Table B holds the same points as the rows below and some others, measured another way and shuffled. Each row below is followed by which row of B it is.
B:
0: [  -1  381 -223  117  135  292 -181  -69  172  129 -161   40 -271  -88
  -22 -187    2]
1: [  80 -359  287 -263  -94 -208   36 -117   42 -222   40  -10  132  101
  109  429   21]
2: [ 153  418 -158  -89   20  225 -198  -10   53  123  -50  -93 -136 -168
 -170   28  302]
3: [-196 -369  239 -116  -18 -218 -136  287  265 -311   24 -177   24 -119
 -279  256  158]
4: [ -79   89  -30   39   75   82 -170  119  214  -80 -106  -53 -164 -136
 -158   33   82]
5: [-355  -34 -124  -20   15  -15 -103  132  265  118  128  -77   -6  -11
 -196 -342   58]
6: [  74  -90  192  174  157   42 -188  156  241 -445 -356   37 -325 -220
  -55  473  -87]
7: [ 168  368 -171 -259 -147   84  -66    2  -63  215  163 -135   51 -135
 -226   43  435]
8: [ 416   53  206  211  245  247  -61 -427   71 -366 -574  351 -425   56
  567  603 -485]
9: [ 294  516 -179  -62   50  316 -146 -243  -22  183 -139   34 -185  -59
   75   53  155]
10: [ 155 -131  196 -430 -199 -172  -30  -27  -46  -46  188 -193  231   -5
 -153  360  414]
11: [ 333  160  117   16  112  195 -147 -204   56 -202 -322   85 -260  -66
  180  446  -38]
12: [  53  -56   34 -252  -98  -45   35 -216    7   99  125    7  128  138
  106   65   69]
13: [-252 -284   83 -336 -194 -294  -24  239  130   -2  352 -244  264  -39
 -378   12  364]
14: [ 350 -247  308  -23   73   -5  102 -474  -17 -329 -313  312 -143  204
  582  629 -428]
15: [  39  480 -308 -430 -279   22 -119  239  -72  409  427 -367  218 -259
 -613 -177  847]
16: [ -23 -463  335 -144    1 -189   -7  -98  154 -300  -55   20   39  121
  146  371 -130]
17: [  37   97  -14 -409 -208  -83 -101  112   -9  141  281 -284  214 -104
 -363   73  578]
18: [ 408   38  144   24  113  166   85 -609  -60 -135 -346  370 -213  227
  679  458 -456]
19: [ 118  -60  148 -265 -105  -78  -99   59   49 -120   49 -167   75  -86
 -176  333  319]
20: [ 152  371 -237 -164  -35  210   21 -398  -71  353   60  105  -12  138
  210 -183   26]
21: [-124 -322  200 -188 -112 -265  -52  270  160 -259  109 -158  101 -124
 -289  311  217]
22: [ 152 -131  149 -225  -81  -83   41 -204   -4  -85   19   40   67   90
  150  324   19]
23: [-167  218 -242  108   81  165  -74  -45  192  165  -33   83 -175  -16
   -5 -305  -93]
24: [  48  162 -143 -334 -186  -16   70 -203  -80  323  283  -39  198  104
  -12 -120  241]
25: [ 109  144  -27  117  105  141  -80  -70  120 -117 -223  125 -258  -87
  102  194 -129]
26: [ 234  239  -84 -112  -22  139   16 -290  -49   99  -38  116  -69   53
  188  132   -2]
27: [  31 -158  114  -34   64   24   31 -314  104  -86 -123  177  -70  188
  346  137 -287]
28: [  26  252 -187  -15    2  130  -35  -81   59  137    3   62 -110  -40
   -1  -80   36]
29: [-148   42  -95 -130  -12   34  -67  -78  138  173  107  -43   33   70
  -49 -214   87]
30: [ 366  429  -69 -183  -49  213 -153 -106  -71   74  -77  -89 -100 -163
  -86  286  361]
31: [-230 -236   13  -81  -53 -149   69  -27  154   -5  127   53   66   99
   27  -80 -111]
32: [-126 -126   20 -160  -46  -59   -3 -111  123   58  110   -6   75  112
   43  -64    6]
33: [-142 -454  252    6   79 -135    5 -118  236 -276 -119  123  -53  161
  229  203 -320]
34: [-306 -237    5 -148  -69 -159  -26   91  200   38  197  -93  126   57
 -154 -171   71]
35: [ 149  271  -74 -140   -4  155 -121 -125   29  113  -28  -40  -62  -36
  -22   55  194]
36: [ -11 -229  234 -177  -37 -128 -133  134  158 -246  -13 -163   23  -85
 -186  351  209]
37: [-120  238 -209   43   84  191 -110  -91  175  200  -35   46 -143    2
    4 -291  -29]
38: [-185  -29 -106   74   82   48   15 -146  185   72  -17  152 -111  119
  162 -213 -266]
39: [ 197  534 -252 -297 -146  175 -139   19  -74  326  183 -220   53 -184
 -331  -56  600]
40: [ -69 -295  190 -385 -171 -251  -30   73   74  -62  242 -211  264   21
 -211  197  332]
41: [ -11 -134   34  -89  -37  -59  101 -227   54   -4   38  148   22  154
  226   74 -182]
42: [ -86 -319  191   14   22 -148   -1   35  190 -294  -84   77  -82    0
   54  285 -173]
43: [ 174  177  -70 -237  -80   88   40 -345  -75  217   78   65   65  139
  191   14   69]
44: [  73  385 -205   18  102  291 -125 -234   83  207 -113   69 -193   21
  113 -174  -12]
45: [ -24 -465  344  -84    4 -214  -27   27  178 -416 -107   15  -15   11
   62  479 -105]
46: [ -85 -436  316   20  100 -138  -84   25  259 -423 -202   40 -113   16
   92  393 -197]
47: [ -77  202 -171   67   26   99  -88  105  152   34  -33    5 -173 -149
 -154  -66   64]
48: [  41  478 -341  -36  -26  209  -55  -80   22  307   67   24 -106  -91
  -86 -231  160]
49: [ 121  -13  134   40   70   30 -133   78  147 -297 -221   11 -208 -170
  -57  414   21]
50: [  27   40   80   82   83   41 -233  316  225 -329 -220 -113 -254 -324
 -309  365  183]
51: [ -37 -111   24 -266 -134 -118   53 -116   23   80  191  -24  167  104
   11   35  113]
52: [-206 -416  174 -115  -33 -221   45   -9  180 -164   82   22   85  107
   40  105 -123]
53: [ 247   39  180   52  128  130 -163  -97  120 -303 -341   55 -269 -107
  111  488  -53]
54: [ 309  210   -8  -40   81  226  -11 -483  -33   60 -209  217 -152  152
  431  187 -195]
55: [ 259  343  -57  217  170  290 -163  -37  115 -201 -401  147 -434 -232
   65  340  -92]
56: [  61 -284  252 -270 -119 -202  -39   54   69 -225   69 -122  117  -30
 -114  421  204]
57: [ 148  426 -201   -2   22  231 -118  -42   42  128  -74    4 -181 -151
  -86   10  166]
58: [ 213  112   12   55  157  229   -9 -496   47   -3 -279  277 -214  202
  515  130 -380]
59: [  89   87  -48 -299 -111   27   13 -270  -45  216  160  -19  140  139
   96  -30  144]
60: [-197 -372  134 -149 -102 -263   77   75  142 -136  162    3  120   52
  -50  123  -30]
61: [  50  -53  116  -98  -25  -52 -123  136  129 -215  -51 -100  -64 -163
 -190  328  198]
62: [  44  236 -107 -127    9  146 -125 -120   80  172   16  -57  -46   -9
  -37  -89  175]
63: [-248   -4 -103  145  140  108  -96  -50  279   24 -101   98 -189   51
   69 -247 -232]
64: [-287 -296   76 -172  -57 -180  -40  115  217  -27  175 -115  124   43
 -169  -84   93]
65: [-142 -251  132  195  207   46  -46 -182  286 -238 -281  226 -247  132
  315   81 -486]
66: [ 489  159  200  -31   38  114 -153  -16   -7 -378 -337   19 -261 -244
   10  784  142]
67: [ -77 -256  205  -56   17 -138 -147  235  226 -321  -69 -118  -60 -142
 -214  321  119]
68: [  56 -271  241 -206  -31 -113  -29 -122   88 -175  -11  -22   58   87
   96  323   18]
69: [-127   95  -72  -39  -16   11 -164  257  200  -34   33 -152  -76 -204
 -342  -16  262]
70: [ -70 -287  124 -350 -218 -277   99    9   12  -16  286  -90  264   74
  -98  156  190]
71: [  85  -29   46    0   30   24   26 -159   73 -105 -109  154 -116   34
  189  200 -163]

[  11   32   23   41 -142   93 -119 -123 -143   -4   29   67 -138 -194
   -8  -14    0   36   38 -287   39  -46  214   -4 -123] => 37
[-444   32  282   15  -93  277 -168  192  154  228   25 -260 -245   72
  225 -178  -22   14  -21   43  -17   23  143   67   66] => 55
[-151   -6  123  162 -240  159 -206 -119 -172   59  181  -50 -190 -198
  104 -124   25   26   84 -191   19  -91  211   42 -101] => 44
[ 174  -58 -137  190 -232 -136 -121 -389 -112   -4  281  -30  -15 -323
  -62    9   17 -154  243 -290   47 -110   77   28 -223] => 5
[ 184  -75  -18   48  -82 -218   44 -184 -116  -56   -3  197  118 -102
   29   66  -76  -58   62   -5  -48 -143  -10  -44   91] => 64
[  95   -6   18  -67  -39   15  -64  -50 -162  -48 -125  241   -8 -200
  -76  -22   23   37 -141 -148  -17  -76  114 -107  -29] => 38
[  74   51  -49  -86  -38   70  -95  -74  -40    7  -83   83  -91 -210
 -125    0   36  -11  -62 -317   47   18  162  -60 -163] => 20
[  35 -113   26   90  -75 -260   47 -136  117   71   95  -40  130   22
  130   21 -109 -179  150  174  -74 -127 -133   20  168] => 21
[-350  -47  225   30  -62   84  -94  135  239  221   59 -253  -91  105
  226 -150  -55 -100   20  212  -65  -25  -28   54  158] => 6
[ 130  -55   -2    9  -62 -124  -12 -125 -100  -34  -34  181   68 -139
  -10   19  -28  -47  -21  -40  -36 -113   19  -68   43] => 32
[ 122  -31  -15  -98   24 -121   24  -41    9  -11 -141  169   76  -82
  -49   38  -35  -59  -82  -32  -34  -59   -4  -88   60] => 12
[-255 -210   47  102 -103  -72 -247  -60  282  268  314 -329   74 -256
   -6 -328  164 -383  -58  338 -123 -105 -287  -67  -31] => 14
[  80  -84   -2  -30  -33 -105  -62  -85  -36    9  -23  137   81 -189
  -57  -61   37  -97 -103   34  -62 -103  -47 -109   18] => 41
[ -28   74  162  -67  -15   38   74   81  -61  -16 -221  157  -85  147
  164  109 -172  146   10 -103    5  -27  205   26  183] => 7
[   9  -87   37   48  -51 -214   46  -91  141   80   50  -49   97   47
  127   29 -113 -159  120  143  -60  -91 -101   18  159] => 3
[   8  -22   60 -206  124  -88   62  135  160   55 -267  124   96   50
  -11   10  -48  -60 -196  134  -74  -11  -75 -114  173] => 42
[-470   55  374 -212  141  183   42  466  370  245 -317 -175 -121  407
  310  -78 -156   50 -177  318  -86   78   19   31  378] => 66
[-241   17  210 -114   47   74    5  215  203  148 -172  -72  -63  178
  171  -42 -101   -1  -87  147  -57   16   23    4  216] => 49
[-191  -16   51   12  -89   91 -160  -12  176  180  110 -230 -122 -115
   24 -127   41 -141   27  -68    5   16   33   15  -94] => 25
[  96  -15    1 -308  200 -102   85  161  156   16 -386  225  140   -1
 -122   33  -18  -61 -314   96  -74   11  -89 -180  147] => 33
[ 228  -38  -84 -105   23 -167   32 -108  -41  -57 -140  237  123 -158
 -119   61  -11  -76  -99  -81  -29  -68  -15 -117   11] => 31
[ -15   49   75  -69  -38   80  -46   14  -59    7 -127  108  -99  -59
   17   15  -43   63  -53 -178   16  -12  176  -24   -2] => 28
[-110   19  178  218 -250   46  -47 -137 -181   18  147  -19 -165   33
  284   33 -160   89  264 -146   17 -117  242  138   82] => 39
[-289   32  243  -15  -28   80    4  166  192  168  -70 -158 -122  231
  273  -18 -155   12   62  104  -31    5   82   90  218] => 50
[ -39 -142   61  115  -93 -236    2 -123  139  110  151 -101  128    1
  153  -42  -76 -215  133  253  -94 -140 -174   20  174] => 56
[ 223  -14   59  -71    6 -158  119  -43 -229 -141 -251  422  110   -8
   46  124 -123  107  -89  -24  -53 -138   85  -90  202] => 34
[-537 -108  317   65 -105  237 -270  210  171  287  150 -294 -135  -62
  199 -378  107 -119 -158  341 -119  -77  -69  -14  103] => 8
[ 255  -98  -88  101  -97 -347   88 -290  -26  -46   86  112  171  -72
   42  130 -125 -155  203  -13  -33 -150  -72    4   86] => 13
